Facts:
baflor gridor grutar; baflor gridor lidopar; baflor gridor beverok; binugror gridor tiplol; binugror gridor tamak; binugror gridor raplan; binugror gridor zegrak
binugror gridor neski; binugror gridor triklo; bripopin gridor klegru; bripopin gridor riman; bripopin gridor gretras; bripopin gridor vaklun; bripopin gridor duken
bripopin gridor triklo; brustemos gridor zabrel; brustemos gridor raplan; brustemos gridor bagim; brustemos gridor finin; bules gridor fome; bules gridor tiskabres
bules gridor stotrum; bules gridor gifla; dodram gridor klugrek; dodram gridor grorupli; dodram gridor vistu; dodram gridor bepa; dodram gridor duken
drefle gridor klugrek; drefle gridor steflo; drefle gridor zafa; drefle gridor klupir; drefle gridor bepa; drefle gridor drifostas; drefle gridor troflim
drefle gridor brazoplol; drefle gridor pludral; drikal gridor klogru; drikal gridor skotrodom; drikal gridor vistu; drikal gridor drifostas; drikal gridor tuskar
drikal gridor runol; drikal gridor triklo; fastas gridor bepa; fastas gridor nebrezir; fazufos gridor zatro; fazufos gridor trebom; fazufos gridor dudrupil
fedreven gridor plubrer; fedreven gridor grorupli; fedreven gridor klegru; fedreven gridor kagres; fedreven gridor gifla; fedreven gridor luzam; fedreven gridor klabim
fletu gridor grorupli; fletu gridor plotru; fletu gridor bokel; fletu gridor nebrezir; fletu gridor stidri; flikastok gridor drutuvam; flikastok gridor taflen
flikastok gridor mavo; flikastok gridor brobem; flikastok gridor stidri; flufin gridor riman; flufin gridor vogrel; flufin gridor zegrak; flufin gridor duken
flufin gridor kagum; gagre gridor zatro; gegapin gridor klogru; gegapin gridor nebrezir; gegapin gridor trebom; gegapin gridor pleski; gegapin gridor flebras
geskitror gridor vikonur; geskitror gridor trili; geskitror gridor bokel; geskitror gridor drifostas; geskitror gridor pleski; geskitror gridor skabrir; geskitror gridor mevudrar
gobran gridor gronu; gobran gridor stode; greguzu gridor vasam; greguzu gridor tuskar; greguzu gridor duken; greguzu gridor runol; greguzu gridor mevudrar
kebrok gridor bibro; kebrok gridor zabrel; kebrok gridor tiskabres; kebrok gridor ranoga; kebrok gridor drutuvam; kebrok gridor stasor; kebrok gridor gaka
kebrok gridor sunur; kevos gridor ranoga; kevos gridor burin; kevos gridor meplus; pafir gridor skifabok; pafir gridor pudruk; pafir gridor rastobre
peklek gridor plubrer; peklek gridor tamak; peklek gridor vistu; peklek gridor gosku; staner gridor zafa; staner gridor zavar; staner gridor gretras
staner gridor rastobre; stovetel gridor tamak; stovetel gridor zuzel; stovetel gridor riman; stovetel gridor taflen; stovetel gridor zinis; stovetel gridor stoskel
stusil gridor stasor; stusil gridor raplan; stusil gridor varolem; stusil gridor dumil; sunor gridor zafa; sunor gridor vasam; sunor gridor skotrodom
sunor gridor zegrak; teskin gridor plubrer; teskin gridor troflim; teskin gridor zinis; teskin gridor stode; teskin gridor luzam; teskin gridor stidri
trobek gridor noklikir; trobek gridor drutuvam; trobek gridor vistu; trobek gridor tuskar; trobek gridor skodrokar; trobek gridor triklo; vodrur gridor skufum
vodrur gridor klupir; vodrur gridor stama; voskar gridor grorupli; voskar gridor trebom; voskar gridor mekis; voskar gridor zinis; voskar gridor stotrum
voskar gridor pudruk; zatres gridor zafa; zatres gridor vaklun; zatres gridor stidri; bagim drino brobem; bibro drino luda; bibro drino fedreven
bokel drino kebrok; bripopin drino vaklun; drefle drino bokel; drikal drino fome; drutuvam drino drikal; drutuvam drino bripopin; duken drino pleski
fedreven drino pumi; fedreven drino skotrodom; flile drino luzam; flile drino skebrem; flufin drino runol; flufin drino luzam; geskitror drino vaklun
gobran drino grosato; greguzu drino staner; gronu drino fome; gronu drino sunor; grosato drino skotrodom; gubravol drino brobem; guve drino trutom
guve drino brobem; guve drino bagim; kevos drino fome; klogru drino gubravol; klupir drino kebrok; klupir drino grosato; klurita drino pumi
klurita drino voskar; lidopar drino pumi; lidopar drino grosato; mekis drino sunor; nerel drino burin; nerel drino runol; plotru drino pumi
plotru drino brobem; pumi drino kebrok; pumi drino brobem; rastobre drino skotrodom; rastobre drino stidri; skebrem drino gosku; skotrodom drino kebrok
skotrodom drino brobem; sogal drino skotrodom; sogal drino geskitror; staner drino kebrok; staner drino gubravol; stasor drino staner; stasor drino trutom
stasor drino skebrem; stidri drino skotrodom; stidri drino brobem; stode drino brobem; stoskel drino brobem; sunur drino tiplol; teskin drino kebrok
teskin drino stusil; teskin drino gosku; tiplol drino kevos; triklo drino pumi; triklo drino gubravol; trutom drino voskar; tuskar drino bagim
tuskar drino gubravol; vistu drino burin; vistu drino stoge; vistu drino gubravol; vodrur drino pumi; vodrur drino bagim; vogrel drino kebrok
vogrel drino gubravol; zinis drino brobem; zipe drino runol; baflor skilim b; bagim skilim a; bepa skilim g; beverok skilim a
bibro skilim a; binugror skilim c; bokel skilim e; brazoplol skilim c; bripopin skilim b; brobem skilim a; brustemos skilim f
bules skilim b; burin skilim b; dodram skilim a; drefle skilim b; drifostas skilim a; drikal skilim c; drutuvam skilim b
dudrupil skilim b; duken skilim a; dumil skilim a; duse skilim b; fastas skilim e; fazufos skilim a; fedreven skilim e
finin skilim a; flaflus skilim d; flebras skilim g; fletu skilim e; flikastok skilim g; flile skilim d; flufin skilim b
fome skilim b; gagre skilim b; gaka skilim a; gegapin skilim a; geskitror skilim a; gifla skilim e; gobran skilim f
gosku skilim c; greguzu skilim e; gretras skilim d; gronu skilim a; grorupli skilim a; grosato skilim e; grutar skilim a
gubravol skilim c; guve skilim e; kagres skilim g; kagum skilim f; kebrok skilim a; kevos skilim d; klabim skilim b
klegru skilim c; klogru skilim d; klugrek skilim f; klupir skilim b; klurita skilim c; lero skilim c; lidopar skilim b
luda skilim f; luzam skilim a; mavo skilim g; mekis skilim c; meplus skilim g; mevudrar skilim b; nebrezir skilim f
nerel skilim a; neski skilim b; noklikir skilim b; nozur skilim a; pafir skilim a; peklek skilim a; pleski skilim e
plotru skilim b; plubrer skilim c; pludral skilim a; pudruk skilim b; pumi skilim a; ranoga skilim c; raplan skilim b
rastobre skilim d; restu skilim e; riman skilim a; runol skilim b; skabrir skilim a; skanon skilim b; skebrem skilim a
skifabok skilim a; skodrokar skilim f; skotrodom skilim a; skufum skilim a; sogal skilim c; stama skilim e; staner skilim a
stasor skilim a; steflo skilim c; stidri skilim a; stode skilim d; stoge skilim c; stoskel skilim b; stotrum skilim e
stovetel skilim a; stusil skilim b; sunor skilim a; sunur skilim e; taflen skilim f; talustok skilim a; tamak skilim a
teskin skilim b; tiplol skilim d; tiskabres skilim c; tosketri skilim a; trebom skilim a; tredrur skilim d; triklo skilim b
trili skilim e; trobek skilim a; troflim skilim a; trutom skilim g; tuskar skilim a; vaklun skilim a; varolem skilim a
vasam skilim g; vikonur skilim a; vistu skilim a; vodrur skilim c; vogrel skilim a; voskar skilim f; vutri skilim c
zabrel skilim a; zafa skilim d; zatres skilim a; zatro skilim c; zavar skilim c; zegrak skilim b; zevukam skilim f
zinis skilim c; zipe skilim c; zuzel skilim c

Known rows:
[-10   0 -13   8  21   5 -12   3  -4  10 -16  -1   6   1   2  -7  -5   3
 -11  11   2  27  -5   3  10   7   3   4  11   1  -4]: fletu
[  5   0  -6   1  12   2 -12  15  -2   9 -17  -5  13  16  -1   7   1   1
   6   3   3  10  -5  12  11  -3  -3  -2   9  -8 -11]: baflor
[-10  -1 -16   2  17   9 -12   2  -4   8 -15  -4   6   2  -1  -7  -5   2
  -6   8   5  15   0  12  10  -3   3  -2   8  -1  -8]: trobek
[ -4   5  -9   1  12   5 -12   5  -2   9 -16  -5   6  17  -1  -7   1   1
   9  -1   3   9  -8   6  11  -2  -5  -1   7 -10 -11]: flufin
[ -9  -3 -15   2  17  10 -13   4  -3   9 -12  -4   6   2  -1  -8  -4   2
  -7  10   4  17  -5  11  10  -3   2  -2   2  -1  -9]: sunor
[ -1  10 -12   6  13  15 -12   2  -4   9   4   4   6   9  -2   3  -5  10
   3  12  -6   9  -8   7  10  -2 -14  -2  10   1  -8]: bagim
[ -7  -8  -8   2  21   5 -12   3  -3  11  -8  -1   6   1  10  -1  -4   2
  -6  10   1  11  -2   5  10  -3  -5  -1  13   6  -5]: grorupli
[-10  -7 -18  13  13   9 -13   1  -3  13  -4   8  18   0  16  -2  -4   3
 -10   7  -1  29 -11  -1  12   0 -13   4   3  -7   8]: bokel
[ -6  -4 -17   2  19   5 -12   1  -3   9 -15  -4   5   1   7   2  -4   3
  -5  10  -2  10  -1  11  10  -3  -3  -2   7   6  -7]: dumil
[-10   2 -18   8  25   8 -12   0  -4  10 -16   3   5   0  11  -5  -4   5
 -10  11  -6  14  -9  -1  12   9  -9   3   2  -4  -7]: sunur
[ -9  -8 -10   2  15   5 -12   2  -4   9 -15  -2   6   2   5  -2  -4   2
  -8  12   1  10  -2   7  10  -3  -3  -2   9   6  -2]: skabrir
[ -1  -1  -3   2  12   3 -12   6  -2   8 -16  -4   6  12   3   3   2   1
  10  -1   3   9  -4  12  11  -3  -9  -1  11  -8 -10]: noklikir
[  3   0   0   1  12   4 -13  10  -3  12 -16  -4   6  13   4   5   5   1
   9  -1   4  10  -4   7  11  -3  -9  -2  16  -8 -11]: klabim
[  2  -3  -4   2  12   2 -12   6  -2   8 -16  -4   6  12   5   3   5   0
  12  -1   2   9  -7  14  10  -3 -10  -1   9  -7 -11]: zegrak
[ -8  -5 -14   2  21   5 -12   2  -3   8  -8  -4   6   1   9  -2  -4   3
  -1   9  -1  10  -2  11  10  -2  -4  -1   8   3  -8]: tamak
[ -5  -6 -14   2  18   4 -12   5  -4   8 -13  -4   6   1   4   1  -5   2
  -7  13   0  13  -1   9  10  -2  -1  -2   7   4  -5]: tosketri
[ -1  -9 -14   2  23  -3   8   4   5  30  11   5   6   0   0  -2  -4   2
  -9  -3  12  14  -6  17  11  11   7  -2  15  14  15]: zafa
[ -9  -8  -9   2  14   5 -12   2  -4   8 -12  -1   6   1   8  -2  -3   2
  -6  11   1  10  -4   8  10  -3  -4  -1   8   6  -2]: drifostas
[ -7  -8 -12   2  16   5 -12   4  -4   8  -9  -4   7   2   6  -2  -5   2
  -6  12   1  13  -4   9  10  -2  -3  -1   8   4  -3]: pludral
[-10  -7  -7   1  16   4 -11   9  -2  21 -13   1   6   1   6  -2  -4   2
  -6   0   0  10 -11  -1  11   9 -11  -1  11  -7 -10]: mekis

Rows:
No name comes twice in this set of rows, the named rows included.
[-10  -7 -17   1  29  14  17  11  18  31   6   2   6   0  -1  -8  -6   6
 -10  -3   3  12 -11   6  24   4   1  -3   2   3   1] | kevos
[ -7  -8  -8   2  20   5 -11   3  -3  12 -12  -2   6   1   9   2  -4   2
  -8  11   0  10  -1   3  10  -3  -5  -1  13   7  -3] | trebom
[ -4   1  -4   1  12   9 -11   2  -2  10 -17  -4   5   8   7   0   1   2
   7  -1  -3   9  -9   2  14  -2 -13  -2   5  -8 -11] | drutuvam
[  0   4  -2   1  12   5 -12  12  -2  12 -17  -5   8  14  -1   4  -2   1
   4  -1   7  10  -1   7  11  -3  -4  -2  16  -8 -11] | bules
[ -5  -1  -8   1  12   8 -13  11  -2   9 -16  -5  13  17  -1  -4   1   1
   4  -1   7  10 -10   3  12  -3  -7  -2   5  -9 -10] | drefle
[-10   0 -17   9  18   7 -12   1  -4   9 -13  -2   6   1   1  -9  -4   4
 -10  13  -2  26 -10   0  11   6   0   5   3  -7  -2] | greguzu
[ -7   8 -17  14  15   7 -11   2  -4  10  -4   3   6   4  -1  -2  -5  10
 -10  16  -6  13 -11   0  11  13 -13   7   8  -3  -5] | guve
[ -1   4  -8   2  12   5 -12   9  -2   8 -18  -5   8  11  -1   4  -4   1
   7  -1   4   9  -3  14  11  -3  -4  -2   9  -8 -11] | stusil
[ -9  -9  -6   1  13  -2 -11  11  -2  19 -16   0  11   1   5   5  -3   2
  -4   3   2  10 -11   3  10  11  -5  -2  15  -5  -7] | zatro
[ -3   5  -7   4  13  14 -12   5  -4  10   0   3   8   7  -1   5  -5   3
   0   9  -1   9  -5  13  10  -2 -13  -1  14   9  -8] | brobem
[  1   6   2   2  11   6 -13   5  -3  14 -12   0   8  26  -2   5  -1   2
  12  -1  -1   9 -10   1  13  -3 -14  -2  17  -8 -10] | plotru

The same things again, as new rows of numbers:
Known rows:
[ -7  14   5   3  -3   4  -1   5  -1  28  16 -16  24 -11   7  12  -5   0
 -12 -21   4  14  22 -23   8   3  -2]: fedreven
[ -7   6  -3  11  10  -1  -5   7  -2   3  -6  10  -9  -8  -4   6 -10  -7
  -2  11   5   7  -3  -4   2 -14 -15]: pafir
[ -4  -1   3  -7   8   3  -3  -8  -3   3  -1   8  -7 -14   1   4  -2  -6
 -13  13   5  -2  -2  -5  10  -6  -7]: nerel
[  6   3  -5   3 -11  -2  -2  -1  -4 -14  -4  -6   4   6  -3   0   9  15
  16  -5  -9  -9  -7   6  -9   5  -2]: neski
[ 15   2  -8   5 -10  -9  -3  -5   5 -15  -1   0   1   7  -1   2  10  15
  14   3  -9  -5  -3   6  -3   7   4]: burin
[ -7  -7  -1  -3  -5  -2  11   7   2  14  -2 -15  -8  15   4  -9 -11  -3
  -8 -10 -11  16  12   0   2  -2  13]: trili
[ -5 -10   0   5  -3  -3  11  27   4  18  -9 -26   0  13  12 -13  -8 -12
   0 -19 -13   4   7 -11  -1  19  29]: klugrek
[ -4  15   6   6   1  -2   5  -5   2  -2  -1  10  -8   3  -2   0  -6  -5
 -17  18   2  -3 -13   6   1  -5  -6]: gaka
[ 17   2  -3 -15 -15   0  -5 -13   1 -15   7  -4   8   0   2   3  21  13
   4  -6   5  -9  -5   4   3  10   7]: drutuvam
[  8   3  -5   1  -8  -1  -2   0   0 -14 -10   9   4  -1  -5  -4   6  10
   9  -6   7  -6 -11   2 -15   1   4]: plubrer
[  2   7  10 -11   9   5  -2 -14  -1  -4   4   6 -12  -4   4   4   8  -7
 -25  17   3  -7  -9   2  13   2  -2]: stasor
[-18  12  20  -8  -5  15  11 -12   1   3  10  21  20 -26  -3  -3 -14 -13
  -7   2  23  -4   8   5  -7  -2   7]: stidri
[ -7   8   9   4   0  -2   6  -3  -1  -4  -4   7 -13  -1  -2   0  -7  -4
 -12  19  -2  -4 -11   6   2  -5  -7]: finin
[  8   8 -11  -8  -9  -5  -1 -16   2  -3   5   2  13 -24   1   9   5   8
   9  -1   2 -12   6  -5   5   7  -2]: sogal
[  2  -5  -3   2  -3  -2  11  13   7  16  -4 -11  -2  19   9  -8 -11  -6
  -5 -12  -7  10   7  -4   2   5  19]: flebras
[  4 -13   1 -25  13   8  -5 -20  -6  -7  13  13  -5  10  -6   1   7   4
  -6  -3   1   4  -2  13   3 -11  -1]: klogru
[  8  -8 -11 -15   5  -5  -2 -18   8  -6   2  -3   9 -11  -5   9   6  10
   6 -19  -5 -19  15   3 -15  11  -4]: klupir
[ -8 -10   9  -1  -3  -1  12  17  -2   9  -4 -22  -2  13   8  -9  -6  -2
  -2 -13 -14   1   2  -1  -1  13  14]: vasam
[  9   3  -7   0 -11  -4   2  -6  -5 -14  -3  -5   2   9  -2  -3   7  13
  16  -7  -7  -6  -7   8  -8   3   1]: noklikir
[ -2   0   6  12  -5  -2   8  27   5  17  -6 -25   1  19  15 -11  -1  -8
  -7 -20  -8   7   3 -13   0  25  28]: taflen

Rows:
No name comes twice in this set of rows, the named rows included.
[ -2   5  -2  16   0  -2  -1  22  -4  20   6 -18   3  15   8  -1  -1  -7
   0 -10  -8  13   3 -13  10   6   3] | flikastok
[  0  10 -13   9  -4  -4  -8   5 -12  -8   5  -9   6  -2  -4  -1  10  10
  21   6  -3  -7 -12   1  -1  -1 -18] | binugror
[ 21 -12   1   5 -23  -5  -5  -1  16 -17  -5 -13   9  14   0  10   9   5
  16   1  21  -2  -2   4  -9   3  -5] | fome
[  3 -15  -8  -4  21  11 -19 -14  -1  -8  27  21  10  -1  -6 -15  22  -9
  21   8   5  -6  10  11   1  13   7] | gubravol
[  4 -12   3  -7   2   2  -3   9   5  18   4 -15  -2   0  12   2   8  -4
  -9  -7 -10   6  11 -14  21  15  19] | trutom
[ -9  14   9  -5 -11  -1  16  -7  10  22   8 -21  16 -18   9  17 -12   4
 -21 -16  -7   2  29 -16   3  12   2] | grosato
[  3  -7 -17  -8   4   2 -11  -7  -2   0  13   3   8 -17  -3   4   9   2
  23   5   2  -7   9  -3   8   3  -9] | vodrur
[ -5   6 -11   4   5  -2   2   2  -6   9   1   7  -4   1  -4  -5 -14  -9
  -3  11   8  10  -4   0   8 -23 -17] | gegapin
[ -3  24 -10  14  27  -7  -3  -7   2   6  16   0   3  11  -5   3  -8 -13
 -18  11  -1  -7  -2   4  -5   0 -37] | kebrok
[ -4  -6 -10 -10  48   6 -22  -3  -6   7  11   7  -7  -5  -6   3   6 -16
 -18  -1   3  -8   2  -6  -2  -2 -27] | staner
[ -3   7 -16 -23  -1   4   0  -7 -21  18   7   6 -11 -27   2   2  -1  -3
  -8   9   1   8  -5 -11  34 -25  -5] | geskitror
[  0   0   5  12  -5  -5   9  11  10  10   0 -13  -3  16   9   0  -4  -5
  -7  -3 -13   5   7  -4   6  15  16] | meplus
[  6 -14  27 -15  -6   8  -4 -12  -2 -15   6  -9   2   3  -2  19   8   8
  -4   5  14   0  -3   8   4  -6 -16] | tiplol
[-15   1  22  -3   4  19  -3 -10  -5  -3  24  25  10 -10  -2 -13   7 -17
   1  26  12   2   5  15  12   2  11] | bagim

